Below is a small trained network, with its code and all its weights. Each question gives an input and a class and asks what happens when units are switched off, that is, made to give their printed mean instead of their output.

import numpy as np


def w(rows, s, z=0):
    codes = np.array(rows[::2]) - 128.0
    scale = np.full(codes.shape[1], s)
    scale[-1] = z or s
    return codes * scale


def norm(h):
    return h / np.sqrt((h * h).mean(-1, keepdims=True) + 1e-5)


def f(y):
    return np.maximum(y, 0)


def log_softmax(a):
    a = a - a.max(-1, keepdims=True)
    return a - np.log(np.exp(a).sum(-1, keepdims=True))


def net(x, mask):
    res = np.array(x, float).reshape(1, 4) / 4 @ E
    u = 0
    for l in range(2):
        y = f(norm(res) @ A[l][:, :-1].T + A[l][:, -1])
        res = res + np.where(mask[u : u + 6], y, B[l][:, -1]) @ B[l][:, :-1]
        u += 6
    return log_softmax(norm(res)[-1] @ U[:, :-1].T + U[:, -1])


A, B = {}, {}
E = w([
[2,61,47,134,171,192,59],'x0',
[139,134,123,119,127,136,134],'x1',
[141,70,35,236,203,132,134],'x2',
[113,80,79,116,74,106,229],'x3',
],0.0053)
A[0] = w([
[112,157,84,218,131,68,254,63],'0.n1',
[215,61,164,174,201,137,151,3],'0.n2',
[204,125,113,191,135,165,167,80],'0.n3',
[91,123,119,149,186,142,128,76],'0.n4',
[108,88,101,110,75,132,197,217],'0.n5',
[141,97,158,160,170,112,108,68],'0.n6',
],0.0081,0.003)
B[0] = w([
[189,155,85,91,31,89,69,246],'0.n1',
[68,62,179,164,47,232,142,201],'0.n2',
[106,92,96,110,119,120,125,209],'0.n3',
[172,219,94,101,126,76,119,188],'0.n4',
[1,102,137,170,194,96,132,254],'0.n5',
[132,85,147,115,141,177,173,164],'0.n6',
],0.0089,0.0048)
A[1] = w([
[81,83,182,178,121,159,137,26],'1.n1',
[120,163,224,108,117,69,193,221],'1.n2',
[98,106,136,13,177,154,58,253],'1.n3',
[187,54,17,162,192,133,103,22],'1.n4',
[198,76,148,136,82,255,161,5],'1.n5',
[208,149,184,161,103,206,151,149],'1.n6',
],0.0076,0.0017)
B[1] = w([
[85,47,182,84,87,193,145,178],'1.n1',
[136,135,47,195,253,81,113,234],'1.n2',
[185,142,148,93,47,181,172,255],'1.n3',
[212,170,235,136,229,67,157,207],'1.n4',
[52,82,166,91,179,158,193,199],'1.n5',
[101,64,172,206,205,213,99,205],'1.n6',
],0.0073,0.0051)
U = w([
[231,195,184,167,246,195,98,221],'0',
[12,40,164,129,136,252,182,252],'1',
[86,153,55,151,219,9,183,108],'2',
[171,64,51,153,7,99,132,32],'3',
[164,232,146,1,60,251,115,22],'4',
],0.0095,0.0024)

Each question gives the input, the list of numbers given to net, and the class t.
The units are the neurons (one row each of A and B). Each row of codes is followed by its name. A weight is (code - 128) times the scale printed after its matrix; where a second scale follows, it is the last column's (A, B and U).
mask holds one flag per neuron, layer by layer. A switched-off neuron (its flag False) gives its mean, the last column of its row in B, instead of its output. The means were averaged over made-up inputs and are rounded, as every weight is.
A unit's drop is (log p(t) with every unit on - log p(t) with that unit switched off) / (log p(t) with every unit on - log p(t) with every unit switched off).
The circuit of an input: a set's keep is (log p(t) with only the set's units on - log p(t) with every unit switched off) / (log p(t) with every unit on - log p(t) with every unit switched off). Starting from all 12 units, units are removed one at a time, each time the one whose removal leaves the highest keep (on an exact tie, the one counted first), for as long as the keep stays at least 0.8.
circuit, biggest first: the units of the circuit, biggest drop first
k most important neurons: the k neurons with the biggest drops, biggest first
top k neurons in layer l: the k neurons of layer l with the biggest drops, biggest first
drop of u: that unit's drop, to one decimal
input [-1,1,0,3], class 2: circuit, biggest first -> (0.n2)
input [-4,8,0,6], class 2: 2 most important neurons -> (0.n5, 1.n3)
input [5,-3,2,6], class 2: 2 most important neurons -> (0.n2, 0.n4)
input [-3,-3,-8,-1], class 0: 2 most important neurons -> (1.n2, 0.n5)
input [6,8,-7,0], class 4: 2 most important neurons -> (1.n3, 0.n2)
input [1,8,-3,0], class 4: 3 most important neurons -> (1.n3, 0.n2, 1.n6)
input [5,3,2,1], class 2: circuit, biggest first -> (0.n4, 0.n2)
input [5,-3,2,5], class 2: circuit, biggest first -> (0.n2, 1.n4)
input [8,-1,0,-8], class 4: 2 most important neurons -> (1.n3, 1.n2)
input [-1,6,6,8], class 3: 2 most important neurons -> (0.n1, 1.n2)
input [7,-5,1,3], class 2: circuit, biggest first -> (0.n2, 0.n4)
input [-1,-2,-8,1], class 2: 2 most important neurons -> (1.n2, 0.n2)
input [0,0,6,7], class 3: top 2 neurons in layer 1 -> (1.n2, 1.n5)
input [-8,4,-8,-5], class 0: circuit, biggest first -> (1.n2)
input [-3,-7,-6,0], class 0: top 2 neurons in layer 0 -> (0.n5, 0.n3)
input [8,-6,-2,-3], class 4: circuit, biggest first -> (0.n5, 1.n3, 0.n4)
input [0,0,6,2], class 3: 2 most important neurons -> (0.n1, 0.n2)
input [-4,-7,-5,-2], class 0: 2 most important neurons -> (0.n5, 1.n6)
input [8,-2,1,-4], class 0: 3 most important neurons -> (1.n4, 0.n2, 0.n1)
input [-4,1,-7,-2], class 0: circuit, biggest first -> (1.n2)
input [2,4,2,-4], class 0: 2 most important neurons -> (1.n4, 0.n1)
input [-3,-4,-6,-1], class 0: top 2 neurons in layer 1 -> (1.n2, 1.n6)
input [8,-6,6,-5], class 0: 2 most important neurons -> (1.n4, 0.n5)
input [-6,-3,8,4], class 3: top 2 neurons in layer 0 -> (0.n1, 0.n2)
input [3,7,-5,-3], class 4: top 2 neurons in layer 0 -> (0.n2, 0.n5)
input [-3,7,8,4], class 3: drop of 0.n2 -> 0.2
input [-3,6,6,-3], class 1: drop of 0.n2 -> 1.8
input [-3,-4,5,-8], class 1: circuit, biggest first -> (0.n2)
input [-5,-4,5,3], class 3: drop of 0.n1 -> 2.2
